Look-ups in named tables: a row name and a column name give one cell, copied from the table.

Bar.csv
,Rula,Gul,Lan,Pavek,Sinusur,Bel,Fov,Lem
Lagas,0.51,0.35,0.30,0.38,0.31,0.33,0.12,0.52
Banerop,0.41,0.65,0.31,0.47,0.85,0.46,0.27,0.42
Pif,0.30,0.27,0.26,0.13,0.23,0.30,0.26,0.46
Lel,0.50,0.42,0.30,0.38,0.42,0.35,0.14,0.48
Lazunuf,0.47,0.70,0.28,0.46,0.80,0.48,0.18,0.40
Voludom,0.24,0.33,0.27,0.19,0.35,0.34,0.37,0.36
Fir,0.31,0.39,0.30,0.29,0.43,0.36,0.33,0.34
Raz,0.52,0.39,0.30,0.40,0.37,0.34,0.13,0.54
Pob,0.32,0.33,0.24,0.20,0.34,0.33,0.32,0.55
Satifir,0.65,0.59,0.29,0.57,0.63,0.43,0.00,0.48
Viz,0.28,0.33,0.30,0.15,0.30,0.35,0.26,0.31

What is the Pavek of Satifir in Bar? 0.57
What is the Lem of Pif in Bar? 0.46
What is the Gul of Lazunuf in Bar? 0.70
What is the Sinusur of Raz in Bar? 0.37
What is the Gul of Lel in Bar? 0.42
What is the Bel of Lagas in Bar? 0.33
What is the Pavek of Fir in Bar? 0.29
What is the Sinusur of Pob in Bar? 0.34
What is the Lem of Pob in Bar? 0.55
What is the Lem of Lagas in Bar? 0.52
What is the Rula of Lagas in Bar? 0.51
What is the Lan of Banerop in Bar? 0.31
What is the Pavek of Raz in Bar? 0.40
What is the Lan of Pif in Bar? 0.26
What is the Sinusur of Lazunuf in Bar? 0.80

Sude =
|  | Napatu | Magom | Pagub | Sela | Lorotaf | Mur | Bar | Far | Perezu | Zamiro |
|---|---|---|---|---|---|---|---|---|---|---|
| Biv | 61 | 186 | 165 | 188 | 164 | 115 | 123 | 57 | 66 | 139 |
| Sul | 97 | 93 | 111 | 168 | 69 | 141 | 122 | 183 | 175 | 88 |
| Vol | 63 | 95 | 149 | 89 | 70 | 125 | 86 | 163 | 114 | 164 |
| Bep | 57 | 65 | 171 | 92 | 90 | 199 | 96 | 180 | 120 | 147 |
| Pinunil | 147 | 168 | 175 | 187 | 63 | 156 | 70 | 169 | 146 | 160 |
| Lel | 188 | 167 | 119 | 143 | 99 | 164 | 167 | 77 | 112 | 128 |
| Vub | 108 | 186 | 58 | 74 | 143 | 83 | 58 | 199 | 195 | 194 |

What is the Lorotaf of Vol in Sude?
70
What is the Lorotaf of Bep in Sude?
90
What is the Zamiro of Bep in Sude?
147
What is the Napatu of Lel in Sude?
188
What is the Perezu of Bep in Sude?
120
What is the Napatu of Vol in Sude?
63
What is the Magom of Vub in Sude?
186
What is the Lorotaf of Biv in Sude?
164
Which row has the largest Zamiro? Vub

Bisefu =
|  | Zaf | Raribun | Zemad | Mog | Lopuv | Kino | Lifusuz | Robu |
|---|---|---|---|---|---|---|---|---|
| Niroma | 634 | 467 | 374 | 559 | 488 | 429 | 402 | 579 |
| Fise | 584 | 593 | 575 | 501 | 427 | 591 | 423 | 459 |
| Teb | 566 | 434 | 490 | 640 | 628 | 526 | 369 | 358 |
| Sizuzev | 516 | 571 | 466 | 416 | 413 | 593 | 583 | 545 |
| Fuzikop | 524 | 516 | 512 | 497 | 516 | 498 | 533 | 487 |
| Mekot | 515 | 658 | 428 | 652 | 745 | 426 | 674 | 749 |
| Pavonun | 781 | 869 | 176 | 578 | 433 | 700 | 960 | 544 |
| Kapom | 528 | 502 | 534 | 603 | 551 | 544 | 424 | 417 |
| Zer | 393 | 512 | 940 | 603 | 621 | 333 | 268 | 546 |
| Gev | 491 | 565 | 481 | 459 | 461 | 495 | 542 | 499 |
| Sotezep | 384 | 451 | 463 | 649 | 558 | 548 | 387 | 442 |
| Til | 533 | 541 | 505 | 493 | 503 | 513 | 484 | 527 |
| Kov | 361 | 824 | 771 | 455 | 619 | 604 | 743 | 649 |
| Konopu | 687 | 925 | 742 | 512 | 216 | 706 | 220 | 479 |

Teb, Lopuv -> 628
Gev, Raribun -> 565
Kapom, Lopuv -> 551
Sizuzev, Robu -> 545
Gev, Mog -> 459
Sizuzev, Lopuv -> 413
Niroma, Kino -> 429
Sotezep, Zaf -> 384
Pavonun, Lifusuz -> 960
Gev, Zemad -> 481
Fise, Raribun -> 593
Niroma, Mog -> 559
Til, Zaf -> 533
Sotezep, Lifusuz -> 387
Sizuzev, Mog -> 416
Kov, Mog -> 455
Kov, Kino -> 604

